Here is a tiny trained network, its code and every weight. The questions are about switching its units off for an input and a target symbol, where a switched-off unit gives its printed mean instead of its output.

import numpy as np


def w(rows, s, z=0):
    codes = np.array(rows[::2]) - 128.0
    scale = np.full(codes.shape[1], s)
    scale[-1] = z or s
    return codes * scale


def norm(h):
    return h / np.sqrt((h * h).mean(-1, keepdims=True) + 1e-5)


def f(y):
    return np.maximum(y, 0)


def softmax(a):
    e = np.exp(a - a.max(-1, keepdims=True))
    return e / e.sum(-1, keepdims=True)


def log_softmax(a):
    a = a - a.max(-1, keepdims=True)
    return a - np.log(np.exp(a).sum(-1, keepdims=True))


def net(x, mask):
    ids = ['γδεζθλξπστφ'.index(c) for c in x.split()]
    T = len(ids)
    res = E[ids] + P[:T]
    u = 0
    for l in range(3):
        q, k, v = (norm(res) @ M[l].T for M in (Q, K, V))
        z = softmax(np.where(np.tri(T) > 0, q @ k.T / 3**0.5, -1e9)) @ v
        res = res + np.where(mask[u], z, O[l][:, -1]) @ O[l][:, :-1]
        u += 1
        y = f(norm(res) @ A[l][:, :-1].T + A[l][:, -1])
        res = res + np.where(mask[u : u + 12], y, B[l][:, -1]) @ B[l][:, :-1]
        u += 12
    return log_softmax(norm(res)[-1] @ U[:, :-1].T + U[:, -1])


Q, K, V, O, A, B = {}, {}, {}, {}, {}, {}
E = w([
[253,182,113,38],'γ',
[55,188,188,218],'δ',
[67,191,210,217],'ε',
[148,109,85,63],'ζ',
[41,179,151,222],'θ',
[124,94,75,51],'λ',
[89,25,117,41],'ξ',
[190,109,158,36],'π',
[26,169,154,223],'σ',
[111,85,142,69],'τ',
[207,105,134,35],'φ',
],0.0047)
P = w([
[104,41,108,74],'0',
[114,252,123,127],'1',
[172,102,123,204],'2',
[63,206,164,35],'3',
[100,241,122,127],'4',
[184,91,121,212],'5',
[41,242,234,18],'6',
[90,235,125,127],'7',
[187,92,123,207],'8',
],0.0037)
Q[0] = w([
[4,66,81,118],'0.h0',
[110,103,121,154],'0.h0',
[34,98,80,152],'0.h0',
],0.0044)
K[0] = w([
[5,254,179,226],'0.h0',
[144,170,105,132],'0.h0',
[69,223,102,183],'0.h0',
],0.0034)
V[0] = w([
[6,187,128,232],'0.h0',
[75,33,88,233],'0.h0',
[142,125,95,247],'0.h0',
],0.0014)
O[0] = w([
[180,255,111,145,178],'0.h0',
[139,136,131,65,65],'0.h0',
[229,124,55,96,1],'0.h0',
],0.0024,0.00058)
A[0] = w([
[64,54,149,157,254],'0.n0',
[169,61,153,173,87],'0.n1',
[163,79,131,247,125],'0.n2',
[164,237,204,154,172],'0.n3',
[177,83,145,144,113],'0.n4',
[162,138,29,208,128],'0.n5',
[105,128,134,173,40],'0.n6',
[128,106,141,3,218],'0.n7',
[193,197,109,106,58],'0.n8',
[224,229,138,167,33],'0.n9',
[78,181,144,208,172],'0.n10',
[54,175,143,232,152],'0.n11',
],0.0043,0.0024)
B[0] = w([
[168,196,113,136,224],'0.n0',
[159,118,82,181,154],'0.n1',
[156,198,253,144,176],'0.n2',
[60,89,78,145,235],'0.n3',
[113,101,63,188,150],'0.n4',
[168,175,237,91,150],'0.n5',
[126,151,170,178,138],'0.n6',
[61,183,131,207,253],'0.n7',
[67,108,146,147,146],'0.n8',
[32,91,102,142,152],'0.n9',
[139,83,123,87,222],'0.n10',
[161,110,120,62,232],'0.n11',
],0.0046,0.0038)
Q[1] = w([
[201,34,253,154],'1.h0',
[30,197,63,101],'1.h0',
[16,229,88,174],'1.h0',
],0.0052)
K[1] = w([
[128,204,136,211],'1.h0',
[91,79,51,57],'1.h0',
[145,135,81,3],'1.h0',
],0.0062)
V[1] = w([
[170,173,208,93],'1.h0',
[112,202,209,144],'1.h0',
[251,140,140,94],'1.h0',
],0.0034)
O[1] = w([
[22,155,62,154,113],'1.h0',
[181,93,72,151,177],'1.h0',
[203,2,170,96,1],'1.h0',
],0.0033,0.0028)
A[1] = w([
[92,159,35,101,121],'1.n0',
[117,111,121,2,153],'1.n1',
[119,162,56,134,248],'1.n2',
[81,159,173,69,172],'1.n3',
[178,192,107,193,73],'1.n4',
[244,63,78,110,92],'1.n5',
[141,128,74,101,18],'1.n6',
[71,123,202,156,129],'1.n7',
[112,90,93,205,134],'1.n8',
[183,92,55,112,110],'1.n9',
[61,128,125,185,140],'1.n10',
[158,149,75,65,194],'1.n11',
],0.0046,0.0015)
B[1] = w([
[111,63,124,167,232],'1.n0',
[145,64,75,56,164],'1.n1',
[144,130,202,156,249],'1.n2',
[151,106,62,136,255],'1.n3',
[71,214,188,103,198],'1.n4',
[131,155,93,58,148],'1.n5',
[85,152,90,79,129],'1.n6',
[137,140,66,87,215],'1.n7',
[255,111,134,180,167],'1.n8',
[77,137,111,64,139],'1.n9',
[155,144,76,158,243],'1.n10',
[103,56,116,134,154],'1.n11',
],0.0048,0.0031)
Q[2] = w([
[41,225,126,159],'2.h0',
[250,43,223,95],'2.h0',
[22,253,128,128],'2.h0',
],0.0053)
K[2] = w([
[143,58,35,112],'2.h0',
[78,254,201,150],'2.h0',
[121,37,64,57],'2.h0',
],0.0073)
V[2] = w([
[109,146,253,97],'2.h0',
[86,90,166,241],'2.h0',
[121,64,42,26],'2.h0',
],0.004)
O[2] = w([
[8,117,181,147,7],'2.h0',
[63,106,4,116,132],'2.h0',
[119,52,191,131,252],'2.h0',
],0.0048,0.0044)
A[2] = w([
[139,90,77,56,94],'2.n0',
[153,38,103,104,55],'2.n1',
[136,76,160,101,225],'2.n2',
[104,60,199,150,87],'2.n3',
[72,118,111,134,210],'2.n4',
[159,134,79,124,11],'2.n5',
[110,98,91,35,129],'2.n6',
[99,132,179,167,61],'2.n7',
[107,121,121,2,252],'2.n8',
[172,144,162,151,121],'2.n9',
[111,89,186,151,32],'2.n10',
[180,173,166,129,114],'2.n11',
],0.0081,0.0019)
B[2] = w([
[90,77,221,82,201],'2.n0',
[59,49,130,58,179],'2.n1',
[48,158,112,79,170],'2.n2',
[215,153,73,69,163],'2.n3',
[150,105,197,90,245],'2.n4',
[149,54,136,67,164],'2.n5',
[79,131,254,90,224],'2.n6',
[123,70,95,69,171],'2.n7',
[64,159,236,144,253],'2.n8',
[189,146,158,121,217],'2.n9',
[207,167,87,105,145],'2.n10',
[123,96,219,132,237],'2.n11',
],0.0055,0.003)
U = w([
[3,59,221,13,204],'γ',
[4,198,211,103,149],'δ',
[63,157,62,105,3],'ε',
[189,140,85,27,7],'ζ',
[47,93,73,173,69],'θ',
[158,95,23,206,203],'λ',
[191,56,102,47,48],'ξ',
[211,162,134,53,35],'π',
[20,229,34,179,185],'σ',
[60,46,140,227,4],'τ',
[213,216,180,212,113],'φ',
],0.0065,0.0033)

Each question gives the input, a string of symbols that net reads in full, and the target symbol t.
The units are the heads (3 rows each of Q, K, V and O) and the neurons (one row each of A and B). Each row of codes is followed by its name. A weight is (code - 128) times the scale printed after its matrix; where a second scale follows, it is the last column's (O, A, B and U).
mask holds one flag per unit, layer by layer, with each layer's heads first. A switched-off unit (its flag False) gives its mean, the last column of its rows in O or B, instead of its output. The means were averaged over made-up inputs and are rounded, as every weight is.
A unit's drop is (log p(t) with every unit on - log p(t) with that unit switched off) / (log p(t) with every unit on - log p(t) with every unit switched off).
unit that matters most: the unit with the biggest drop
top k neurons: the k neurons with the biggest drops, biggest first
k most important neurons of layer l: the k neurons of layer l with the biggest drops, biggest first
input ε δ ξ, target λ: 2 most important neurons of layer 0	0.n4; 0.n5
input λ γ δ θ γ, target δ: unit that matters most	0.n7
input τ ξ γ φ δ, target σ: 2 most important neurons of layer 2	2.n6; 2.n8
input ξ ζ λ φ ζ τ τ σ, target γ: 3 most important neurons of layer 0	0.n7; 0.n11; 0.n5
input ε σ γ ξ λ, target λ: 3 most important neurons of layer 0	0.n10; 0.n11; 0.n0
input τ φ τ γ σ τ ε σ, target σ: top 2 neurons	0.n7; 0.n11
input π θ γ ε γ, target φ: top 2 neurons	0.n11; 0.n7
input τ ε γ π φ, target σ: top 3 neurons	0.n11; 0.n10; 0.n7
input ε τ ζ π γ, target λ: top 2 neurons	0.n11; 0.n10
input τ τ ζ λ λ θ θ τ, target σ: top 3 neurons	0.n11; 0.n7; 0.n10
input ξ δ τ τ τ δ θ ε, target γ: top 4 neurons	0.n11; 0.n3; 0.n7; 2.n7
input θ π ξ π ξ ε σ δ, target ξ: top 3 neurons	0.n11; 0.n10; 0.n3
input θ σ ε δ φ τ λ τ, target ξ: top 4 neurons	0.n11; 0.n10; 0.n3; 1.n1
input τ ε τ τ π, target σ: top 2 neurons	0.n11; 0.n7
input ξ τ π, target φ: top 3 neurons	0.n11; 0.n10; 0.n7
input τ ζ ε λ θ λ ε π, target σ: top 2 neurons	0.n11; 0.n10
input ξ ζ θ θ τ θ ζ σ, target γ: top 2 neurons	2.n7; 0.n11
input λ λ σ ζ ε δ τ ξ, target δ: top 4 neurons	0.n10; 1.n8; 0.n11; 0.n3
input τ π τ π γ, target σ: top neuron	0.n11
input π τ τ θ ε δ δ θ, target φ: top 4 neurons	1.n1; 0.n7; 0.n2; 0.n11
input ε γ σ τ ζ, target λ: 2 most important neurons of layer 2	2.n8; 2.n6
input τ τ φ τ φ, target σ: 4 most important neurons of layer 0	0.n11; 0.n7; 0.n10; 0.n0
input ε ξ ζ ε φ τ σ τ, target λ: most important neuron of layer 0	0.n7
input ε φ φ λ ξ, target λ: 2 most important neurons of layer 1	1.n4; 1.n0
input ξ ξ τ τ ε, target γ: 2 most important neurons of layer 1	1.n7; 1.n10
input ξ ζ τ τ τ λ λ γ, target γ: 3 most important neurons of layer 0	0.n7; 0.n10; 0.n11
input τ λ τ δ γ, target σ: 4 most important neurons of layer 0	0.n11; 0.n10; 0.n7; 0.n9
input ε τ λ ζ σ, target λ: 2 most important neurons of layer 1	1.n0; 1.n4
input τ τ φ σ τ ξ, target φ: 2 most important neurons of layer 0	0.n0; 0.n11
input ξ π λ σ λ ε τ θ, target γ: 2 most important neurons of layer 1	1.n8; 1.n10
